Each row is followed by its class number.
[ 21  -8  11  29  27  21 -20 -26 -14   7  10 -10  -2   8  -3  11 -33  23
  19 -20 -31  28  16  -3   9   2  18   1 -37  26   2 -13   0  -4 -11 -46
   8 -26  -4  -9  38 -20] => 9
[ 40 -30  23  25  26  -3   3 -60 -19   4  30 -13  -2   0 -10  28 -39  15
  22 -38 -11  25  -7   7  30  -6  19 -32 -71  37  -2  35  31  19  -9 -25
   1 -24   3  29  42 -24] => 0
[  17  -16  -60   40   45   24   32  -75  -32   31   46   17  -15    3
  -19    6  -41   -7  -10   33    4   14  -11   26   19   17   20   -8
  -29    3   21  -27  -23  -28   12  -35   15  -26 -105  -30   -3   -6] => 8
[ 35  -4 -19  47  21  -6   6 -58 -30 -27  21  -9  20   2   7  25 -34 -16
   4  20  36  21 -13  13  24  -4   8 -15  -9  24  28   0   4  -2  -5  18
 -14  -3 -54  20   5 -12] => 7
[ 38  -6  53  31  -2  -9 -30  -4 -17 -37 -17 -35  16   2  11  35 -26  16
  37 -39  24  27  -1  -7  20 -10   9  -8 -25  42   4  35  29  23 -25  -7
 -16   3  30  37  28  -8] => 7
[ 19  -2 -21  29   0 -10  18 -32 -35 -10  -9  -8  39  37   9   1  -8   0
  -3  58  36  -1  -3  18 -32   4   8  25  39   9  25 -61 -21 -14   1  23
 -10  22 -74 -22 -25  -2] => 2
[ 12   8  38  49  24  13 -35   6  16   9 -20 -28  28 -24  -9  28 -46  27
  28 -43  -9  44  13 -18  -1   6  32  -6 -32  28   1  -6  11  -9 -20 -37
   1  -3  21  24  30 -10] => 11
[ 32 -28  22  20  34  20   4 -59 -33   0  33  -6 -22  11 -11  12 -41  24
  23 -14 -16  24  -9   9  35   7  14 -13 -59  32   1  20  13   3  -5 -47
   6 -38 -17  -6  41 -28] => 4
[ 30   6  74  40  -5  -6 -27  10   5 -40 -44 -24  62  21  32  12 -12  23
  25   1  28  37   5 -14 -30 -19   8  24  20  47   0  -3  22  15 -31  18
 -26  14  24  41  23  -2] => 5
[ 30 -29 -34  35  53  15  25 -86 -41  -9  47  -6 -23 -13  -6  13 -48 -31
   5  13  16  -3 -21  36  56   0  26 -40 -39  14  16  23  11  -6   4 -15
  -4 -30 -52  15  22 -21] => 6
[  3  36  17  64  11  16 -41  43  42  44 -53  -2  55 -18  -4  29 -32  35
  11 -36  -3  69  32 -25 -31  10   8  23  -4  30   1 -31 -17 -25 -24 -34
   0  -8   2   0  20  17] => 8
[ 33   3  49  34   9  -9 -38  20  -2 -24 -31 -26  33   9   8  23 -20  24
  24 -17  23  34  15 -14 -20  -1  11  18  -4  32  14  -6   7   8 -18 -12
 -12   2  11  26  24  -2] => 7
[ 31  -8 -15  49  26   7  19 -74 -30 -17  28  -4  28  -2  -4  33 -43 -22
   1  14  26  13 -26  17  27   0  13 -25 -26  26  20  -3   8 -12  -4  12
 -12 -10 -53  24  11 -20] => 0
[ 29   0  20  48  44   4 -36  -9  11  21   1 -19  24 -30 -16  37 -48  14
  18 -64 -20  43  18 -18  32  13  27 -18 -78  32  -1  31  10   1 -12 -45
   0 -33  20  25  43 -12] => 7
[ 29   0  39  31   1  -4 -19   1  -9   4 -21 -24  20  14  -1  19 -22  35
  17  -6   4  40  10  -8  -8  10  12   5  -8  27   5 -15  -1   3 -10 -17
   0  -2   2   5  17   1] => 4
[  26  -43  -43   -2   12   36   57 -102  -62    4   67   19  -45   47
  -21  -16  -17    3  -10   59    6  -29  -29   38   18    6   11    0
  -26   -9    5  -32  -17  -12   20  -26   14  -16 -114  -38    3  -41] => 2
[ 34 -19  45  29   9  18   3 -37 -14 -18   3 -21   1   9   3  14 -36  17
  35 -14  11  15  -5   9  17 -15  23  -6 -37  27 -11  30  28   8 -20 -22
  -9 -11  -6  20  44 -25] => 5
[ 48 -27  48   3 -12 -18   9 -37 -43 -47   9 -23 -13  41  10   4  -8  31
  36  14  25  -2  -8  15  12 -11   7   6   2  32  -5  18  31  35 -11   9
 -17   8  -4   7  26 -26] => 7
[ 34 -27   2  26  45  16   5 -48 -24  20  30   0  -7  11 -24   7 -35  24
  16 -15 -24  24   6   7  27   8  26  -8 -68  19   2  14   5   4  -6 -54
  10 -46 -31  -7  41 -23] => 8
[ 43 -34  20  19  32  22  11 -74 -37   2  57   3 -43   6 -19  17 -39  17
  23 -31 -23  13 -10   8  44   0  21 -32 -80  28   0  32  21   7  -3 -53
  15 -42  -9  12  46 -42] => 0
[ 26  21   3  52 -27 -21 -12  11 -19 -23 -64 -24  76  27  27  15  -9  15
   9  49  71  30   4  -1 -41  -2  10  29  70  32  27 -60 -10  -4 -29  45
 -21  41 -31  16 -27  20] => 2
[ 29 -18 -21  43  44   3  11 -73 -33 -17  44   3   7   7  -8  18 -31 -14
   0  11  21  16 -13  21  47   8  10 -21 -20  12  28  -7   3  -7   1 -12
  -8 -20 -64  13  17 -14] => 6
[ 43   4  73   1 -39 -25 -32  43 -14 -45 -67 -35  34  39  31   9  13  38
  44  16  50  20   7 -11 -53  -6   5  31  79  37  -1 -23  10  37 -24  48
 -29  42  49  24   5   2] => 8
[ 36   2  35  25  -4  -7 -34  13  -2  -8 -38 -27  24   8  12  23 -25  44
  32 -14  22  40   5 -10 -29   9  20  24  -6  51  -5 -13   7   6 -34  -4
 -12  13   8   6  21   1] => 1
[ 47  -7  69  15 -27 -35 -17 -11 -18 -68 -35 -40  42  12  33  23  -3  21
  44 -19  48  16  -2  -9   7 -20  10   1  22  53   4  25  46  42 -27  50
 -30  18  66  45  12  -8] => 0
[ 36  -9  63  18 -21  -8 -26  13 -12 -55 -35 -35  45  27  30  16  -1  14
  38   6  51  20   4 -15 -20  -7  14  18  39  42  -2  12  24  21 -24  35
 -26  18  35  39  24  -6] => 5
[ 11 -16  34  16  -5  13  -3   1 -24  -6  -5 -18  16  40  -7  -9  -7  40
  26  21 -13   1  12  -5 -52   5  24  40  -3  10   4 -42  -2   3  -9 -32
   7   4 -19 -22  20 -29] => 11
[ 14 -12 -51  39  37  14  14 -78 -24   0  57   4  -6 -17 -22  15 -43 -24
  -1   4  11  13 -13  12  43   7  21 -26 -38  22  20  -4  -1 -20   1 -25
   7 -22 -67   4   6 -17] => 11
[ 12  38  -9  72  -6 -19 -14 -11   5  11 -43 -16  73  -8  15  45 -33   5
   5  10  57  40   1  -4 -25   0  13   4  32  33  31 -52 -11 -19 -26  36
 -18  30 -36  13 -19  21] => 0
[ 25   8  29  39  18   4 -44  25 -10   6 -31 -23  31   9   2  27 -22  25
  14 -17 -15  43  17 -19  -7  11  12   4 -16  29   4  -9  -1 -10 -13 -34
   3 -10  15   1  23   8] => 9
[ 35  -6  -5  50  19  -9   8 -70 -21 -34  28  -9  29  -1  11  28 -35 -28
  11  17  51  10 -16  18  37   0  10 -23  -1  39  12   5  20   8  -9  25
 -24   3 -45  37  13 -11] => 12
[ 12  13  -4  37 -34 -30  13   5 -20 -29 -26 -23  54  28  18  17   8   0
  10  53  59   7   4   9 -37  -5   1  23  70  -6  22 -50 -15  -4  -2  38
 -26  57 -57  -1 -34  10] => 7
[ 45 -30  23  28  32  23 -11 -48 -18 -20  21 -14 -20  -3  -4  24 -46   4
  34 -38   6  21   1  11  50   1  27 -22 -59  34   0  44  32   7 -17 -26
  -3 -30   7  27  53 -35] => 2
[ 31 -15 -45  41  45  12  17 -69 -20   0  53   4  -1 -23  -6  27 -51 -49
   4   0   3   9 -18  26  57   6  21 -51 -50   6  11  31   4 -18  13 -20
   2 -26 -59  15  19  -8] => 5
[ 40   2  40  40  12   1 -20 -19   9 -10 -19 -23  26 -18  13  37 -36  14
  48 -39  27  42   0  -6  11 -12  16  -9 -22  48  -3  34  29  13 -32   1
 -16  -3  21  39  43 -13] => 8
[ 28 -14  19   3  -4   4  -7  15 -28   2  -5 -17   8  38  -8   0  -9  45
  20  16  -8   9  10  -5 -36  22  20  31   4  16   3 -40 -15  -1   5 -27
  11  -4 -14 -36  21 -14] => 1
[   4  -20  -52   30   42   30   36  -99  -48   24   69   24  -24   12
  -28   -4  -43  -18  -10   32  -10  -11  -18   26   32   14   10  -14
  -48  -12   26  -19  -26  -34   14  -57   19  -32 -108  -33   12  -27] => 3
[ 38 -27  65   0 -25  -1   4  -8 -54 -49 -10 -24  -8  68  18 -12  15  50
  26  43  29  -6  -2  10 -34  -6   2  42  39  32   0 -21  19  24 -17  10
 -12   8 -11  -7  13 -21] => 6
[ 19  -2 -33  50  40  14   8 -58 -20  21  24   4  16  -9 -10  25 -39 -14
  -7  10   8  20  -7  15  31  11  19 -18 -24  16  18 -19 -12 -23 -11 -20
  -2 -11 -63   1   1  -7] => 10
[ 44 -30  64  18   0   1  -1 -33 -40 -39   8 -22 -22  36  10   7 -11  26
  27  -6  11   5  -5  14  11  -8  10   2 -17  30   1  15  32  27 -19 -13
  -9  -5   0  21  32 -21] => 6
[ 32 -20 -28  41  44   1   6 -71 -22 -17  42 -23   8 -32   5  42 -50 -36
  12 -11  27   7 -20  29  57   2  24 -42 -42  30  12  33  21  -4  -8   4
  -8 -15 -33  43  23 -12] => 6
[ 21 -11 -23  32  22   4  30 -61 -50   3  31   1  15  31 -13   4 -23  -5
  -3  56  14  -9 -11  24   0  14  10   1   2   4  12 -33 -18 -15  12  -3
  -3  -5 -91 -23  -3 -18] => 12
[ 15   9  -3  31 -30 -23   5  -9 -22 -38 -39 -19  58  36  31   6   3   2
  14  77  79   5  -8   6 -41  -1  -1  33  90  19  17 -50  -8  -2 -12  55
 -30  55 -51   6 -33  12] => 3
[ 28  -7 -23  45  18  -9  12 -48 -17 -28   9 -18  20  -3   5  30 -31 -36
  11  17  42   4 -11  18  18   8  11 -17  -5  17   6   8   6  -3  -2  27
 -26  12 -53  14   8  -6] => 7
[ 20  -3  19  39  14   7 -17   0  -4  10 -11 -13   9   7  -8  19 -38  39
  21 -26  -4  35  13 -12  -4  12  24   4 -36  28   4 -13   0  -6 -20 -43
   7 -11  -1   5  33  -6] => 1
[ 12  27 -74  77  49  22  -3 -26  13  65   0   9  34 -41 -25  45 -65  -9
  -4 -23  -5  36   9  10  22  18  15 -30 -40  -1  21 -34 -30 -47   0 -39
  21 -14 -65   3   1   5] => 2
[ 38 -14  48  11 -15  -2   1 -23 -34 -25  -8 -10  -5  40   2  -1  -3  31
  26  10  17   8  -2   0 -23  -7   2  21   5  39   2  -5  18  14 -13  -4
  -4   0  -4   2  22 -15] => 0
[ 32 -16 -41  27   1   7  29 -59 -55 -14  26   3  -7  40  -2  -4 -19  10
   1  62  26  -1 -18  24 -14  13   5   9  21  16  16 -44 -17 -11   4   3
   0   3 -83 -41   0 -18] => 1
[ 24   0 -22  46   8  -2  17 -52 -19 -25  11 -20  35  12  14  18 -19 -15
   5  40  59   4  -6  18   6 -15  10  -2  35  33  15 -22   8  -6 -15  32
 -26  16 -54  10 -10 -14] => 10
[ 18 -13 -31  45  43  15  -2 -64 -21  15  49   3  12 -32  -2  43 -59 -37
   2 -26  -3  25 -19  23  64  10  24 -58 -60   0  20  22  -3 -19   2 -34
  11 -23 -46  19  24   0] => 5
[ 36  15  44  47   0  -8 -46  16  16 -28 -44 -44  47 -14  23  40 -31  21
  40 -34  38  49   8 -16   2  -9  10   5  -1  61   3  11  24  14 -31   3
 -16  11  40  48  17  10] => 4
[ 24  16 -47  59  20   3  -9 -21   0  14  -6 -12  48 -14 -12  34 -36   3
  -4   6  24  30  -3   1   1  19  17  -7  -4  11  22 -29 -22 -34  -8 -13
  -4   1 -53  -6   2   7] => 1
[ 37  -8  41  13  -7 -11 -13   8 -29  -5 -28 -24  26  41  -1  10  -7  46
  23  18  -2  12   4  -6 -49   7  15  27   6  21   6 -30  -6   8  -6  -3
   1  11   4  -6   8 -14] => 0
[ 37 -44  19   7  28  20  23 -70 -51  -4  59 -13 -31  37 -31   3 -30  24
  17   4 -32  -5 -11  12  28   3  30 -20 -73  14  -5  23  16   9   2 -44
  11 -39 -26   9  51 -46] => 0
[ 48  -4  55  34  -4  -8 -31 -12   3 -37 -32 -34  36   4  22  30 -21  28
  36 -29  51  27   6  -8  22 -18  20  -2   5  54  -2  29  42  23 -39  20
 -27   7  48  56  31 -12] => 2
[ 25 -13 -34  54  49   2  -3 -55 -13  -8  39 -16   8 -34  -6  50 -47 -49
   4 -21  36   9 -12  28  67   2  20 -53 -44  14  14  36  19  -9  -4  -9
 -11  -9 -40  53  21  -3] => 6
[ 34 -14   7  40  41  10 -18 -26   5  14  27 -32   2 -38 -12  49 -57   5
  25 -63 -16  33  -2   6  46   4  34 -35 -81  45  -9  46  26   0 -16 -41
   9 -24  22  29  52 -16] => 1
[  4  22 -19  45  -7 -12 -14   3 -12   3 -42 -18  70  20   8  14 -10  16
  -5  48  50  27   1  -9 -44  16   2  26  57  14  28 -75 -40 -17  -5  16
 -14  29 -44 -20 -32  18] => 4
[ 30 -11 -15  17 -15  -6  17 -33 -51 -32  -3  -6  15  66  12  -4   5  12
  -3  81  49 -13 -14  26 -30   6   0  31  63   8  21 -56 -17 -11   3  27
 -12  30 -81 -33 -26  -3] => 2
[ 47 -42  30  -1  15   2   9 -61 -52 -42  31 -26 -32  41   9   1 -13  21
  29   9  -8 -14 -10  15  24  -8  17  -2 -35  23   1  35  37  18  -3 -12
  -6 -20  -9 -13  30 -33] => 9
[ 33  12  87  32 -30 -14 -37  37   0 -36 -64 -27  62  24  32  24   7  27
  37  -7  42  37   9 -23 -27  -7   5  24  53  43   7  -9  21  16 -37  22
 -34  33  47  35  13   2] => 10
[  16  -17  -39   15   -5   11   33  -59  -56  -11   26   11   -8   53
   -4  -20   -5    4   -1   80   22  -17   -9   22  -25   14   -5   23
   34  -16   25  -55  -28  -18   17   -2    7    6 -107  -42  -15  -14] => 3
[ 37   3  60  17 -33 -24 -17  35 -11 -53 -65 -40  45  37  19  15  11  34
  34   9  60  16  -1 -10 -36 -16  -3  35  54  44  -1  -4  25  22 -27  38
 -31  41  32  23   7   4] => 1
[ 46 -28  27  23  31   3  13 -59 -19 -26  42 -15 -10   1   1  17 -34   0
  30 -19   5   7  -1  17  39 -17  22 -19 -56  39  -7  43  36  20 -12 -22
  -5 -30  -8  29  44 -33] => 8
[  5  17 -58  65  28  18 -11 -12   0  48  -2   8  46  -8 -21  28 -49   2
 -13   7  -3  48   7  -2 -19  32  15   8 -22  16  23 -53 -41 -56  -1 -41
  10 -13 -90 -18   6  19] => 1
[ 32  -2 -15  51  15  -2  12 -57  -8 -25   6 -26  43 -16   6  35 -30 -29
  11   5  54  20 -14  10  25  -8   6 -21   2  38  13   0  13   3  -9  28
 -23   7 -31  39   1  -5] => 4
[ 23  -1 -31  53  25  20  -3 -57 -10   0  21  -5  22 -19  -3  33 -46 -26
   6   3  32  27 -14  13  34  11  16 -22 -23  19  25   0  -7 -28  -5 -27
  -9 -17 -59   7  17   0] => 4
[ 22  -3 -35  53  46   5   6 -60 -10   5  29  -9  29 -33  -3  46 -48 -47
   4 -18  27   8 -13  15  54   3  15 -44 -44  26  14  22  10 -18  -7 -13
  -6 -16 -40  25  15  -5] => 10
[ 23  37 -28  78   0 -12 -29  15  14   4 -50 -29  78 -19   3  44 -34   1
  10   4  56  47   8  -4 -24  12  14   4  33  28  17 -46 -14 -22 -24  20
 -20  37 -36  21  -6  23] => 1
[ 28  34 -19  80  10 -27 -31 -18  22 -30 -30 -33  70 -38  22  58 -30 -29
  19 -14  76  48   5 -10  23 -15   4 -24  39  53  17  12  23 -12 -34  47
 -43  33   5  62  -2  14] => 9
[ 28   1 -15  25 -31 -17  20 -16 -35 -34 -23 -18  26  43  21   4   0  16
  13  74  61   2 -11  15 -36  -9  -3  30  66  15  14 -39 -10   6  -1  52
 -23  42 -58 -19 -28  -7] => 7
[ 43 -24 -16  32  37   1  17 -91 -31 -34  61 -13   3  -8   2  17 -37 -39
   1  18  28  -3 -21  35  49  -9  25 -47 -31   6  13  28  19  -1   0   0
 -14 -16 -55  26  27 -23] => 5
[  -2  -22  -55   26   41   30   40  -87  -50   35   75   20  -13   19
  -34   -1  -37   -7  -22   36  -24  -18  -17   28   24   19   13  -13
  -46  -10   12  -38  -37  -30   25  -65   22  -33 -107  -45    2  -25] => 12
[ 18  39  17  64  12   4 -41  53  42  36 -57 -17  62 -17  -9  34 -35  30
  20 -37 -12  70  30 -33 -23  20   6  16 -16  31   8 -34 -16 -15 -11 -35
   6 -10  11   8  21  21] => 4
[ 24  29  64  56 -25  -7 -60  39  33 -19 -79 -33  72   3  33  34 -17  36
  36 -21  48  55  23 -28 -38  -9   7  30  44  42   9 -21   9   6 -46  18
 -27  38  38  48  12  14] => 3
[ 23  19  59  39 -18 -18 -47  52   4 -23 -66 -36  63  17  27  33  -4  40
  39 -12  43  35  11 -21 -34  -1  10  32  41  37  13 -29   6  16 -36   8
 -20  32  37  30   7  11] => 6
[ 19   8 -28  49  17  -5   4 -29 -28  -2   3  -5  36  10  -7  19 -28  -2
   1  27  14  23   0   6  -3  11   9   2   2   5  29 -34 -24 -14  -4   3
  -9   2 -58  -8  -4 -10] => 7
[ 10  42 -65  76  35  16 -20  12  42  64 -15  11  60 -43 -28  43 -51 -10
  -9 -38 -13  59  25 -11   8  25   8 -20 -42  -1  24 -38 -27 -49  -1 -36
  15 -24 -64  16   7  25] => 2
[ 44 -27   6  26  48  19   4 -59 -21  11  33  -1 -17  -4 -21  20 -44  10
  26 -31 -12  11  -3  11  51   5  28 -29 -82  16 -11  38  16   6  -5 -58
   3 -42 -22  10  46 -29] => 8
[ 44 -54  64 -22 -22 -10  45 -65 -75 -53  35 -16 -28  78   4 -20  18  30
  19  42   6 -35 -15  21 -16 -20   3  13  -2  21  -9   4  31  42   6  19
  -6   4 -10   2  18 -50] => 0
[ 45  17  60  55  -1 -13 -58  10  28 -39 -61 -39  55 -12  30  49 -31  13
  42 -50  51  59  13 -19   7 -17   8   3  11  80  -6  32  34  15 -51  38
 -36  23  65  72  32   0] => 2
[ 18  -5 -54  49  38  16   6 -58 -23  10  34  -8  25  -9 -15  26 -47 -18
  -2  20  15  21 -10  18  29  11  15 -19 -25  11  25 -10 -16 -31  11 -23
   0 -20 -73  -1   7  -9] => 4
[ 37 -31 -16  27  45  10  29 -96 -30 -19  61 -13 -18 -16   2  31 -42 -33
  13   3  31 -11 -32  32  63  -9  23 -51 -38  20  13  46  31   1   0  -1
  -9 -20 -45  31  16 -19] => 12
[ 27 -30  27  -3  11   2   3 -30 -52  -7  13 -22 -18  45  -1  -5 -13  35
  20  20 -23  -5   7   6  -9   4  19  21 -27  26  -7 -11   3   6  -2 -33
  11 -15 -18 -32  22 -22] => 9
[ 40 -26  52  22  26  -9   8 -66 -33 -20  35 -16  -4  13  -4  21 -33  20
  23 -25  -8   9  -9   5  40  -3  16 -25 -61  41  -7  42  32  22 -22 -19
 -12 -27   3  24  34 -34] => 12
[ 26   2 -15  42  -4  -6  15 -52 -35 -19  -6  -5  32  24   8  13 -21  14
   5  41  45  17 -24   7  -9  -4   2   9  22  33  25 -33  -1  -2 -12  30
 -13  14 -47  -2 -17  -9] => 0
[ 40 -18  22  30  32   0 -11 -37 -14  -8  24 -19  -9   0 -11  27 -36  10
  22 -28   3  21   4   3  24   4  17 -12 -56  33   3  35  22   5 -13 -29
  -4 -27 -16  14  48 -19] => 7
[ 11  14 -19  49  19   9  -5  -9 -27  17 -22   3  48  11   3  20 -32   3
  -5  42  22   9  -9   9 -20  20   8  14  25   4  31 -49 -29 -29   6  -3
   5   4 -59 -14 -14  10] => 12
[ 51 -33  50   1  -8  -9  19 -36 -49 -40  10  -6 -11  41   3   9  -8  16
  38  14  22  -9 -15  11  14   6   4  -5  -4  18  -3  21  27  26  -3  -2
 -16  -2 -13  10  24 -27] => 12
[ 24  13  17  56  47  22 -40  10  20  32 -16 -12  19 -27 -16  41 -51  19
  21 -51  -3  47  19 -12  15  11  19 -17 -54  27   0   4   4 -16 -23 -56
   3 -23   2  11  40 -11] => 10
[ 41 -35  54  15  23  -3  -1 -60 -21 -36  22 -18 -26  17   7  19 -28   1
  34 -26  21  -4  -3  11  44  -9  16 -15 -37  35  -2  45  40  27 -15 -10
 -11  -8  13  33  42 -26] => 3
[ 38 -14  49  31  17 -13 -24 -31  -4 -48  -1 -24  24   3   8  20 -18  12
  31 -19  37  20   2 -10  22 -10  20   1 -10  49   1  29  41  14 -25   3
 -22   0  19  41  30 -16] => 11
[ 35  -3 -10  56  22 -19   5 -48 -24 -34   8 -23  35   2  18  24 -36 -14
  13  24  46  18 -11  20  21  -8  16 -21   9  38  20   4  23   7 -20  32
 -29   3 -33  41   9  -6] => 6
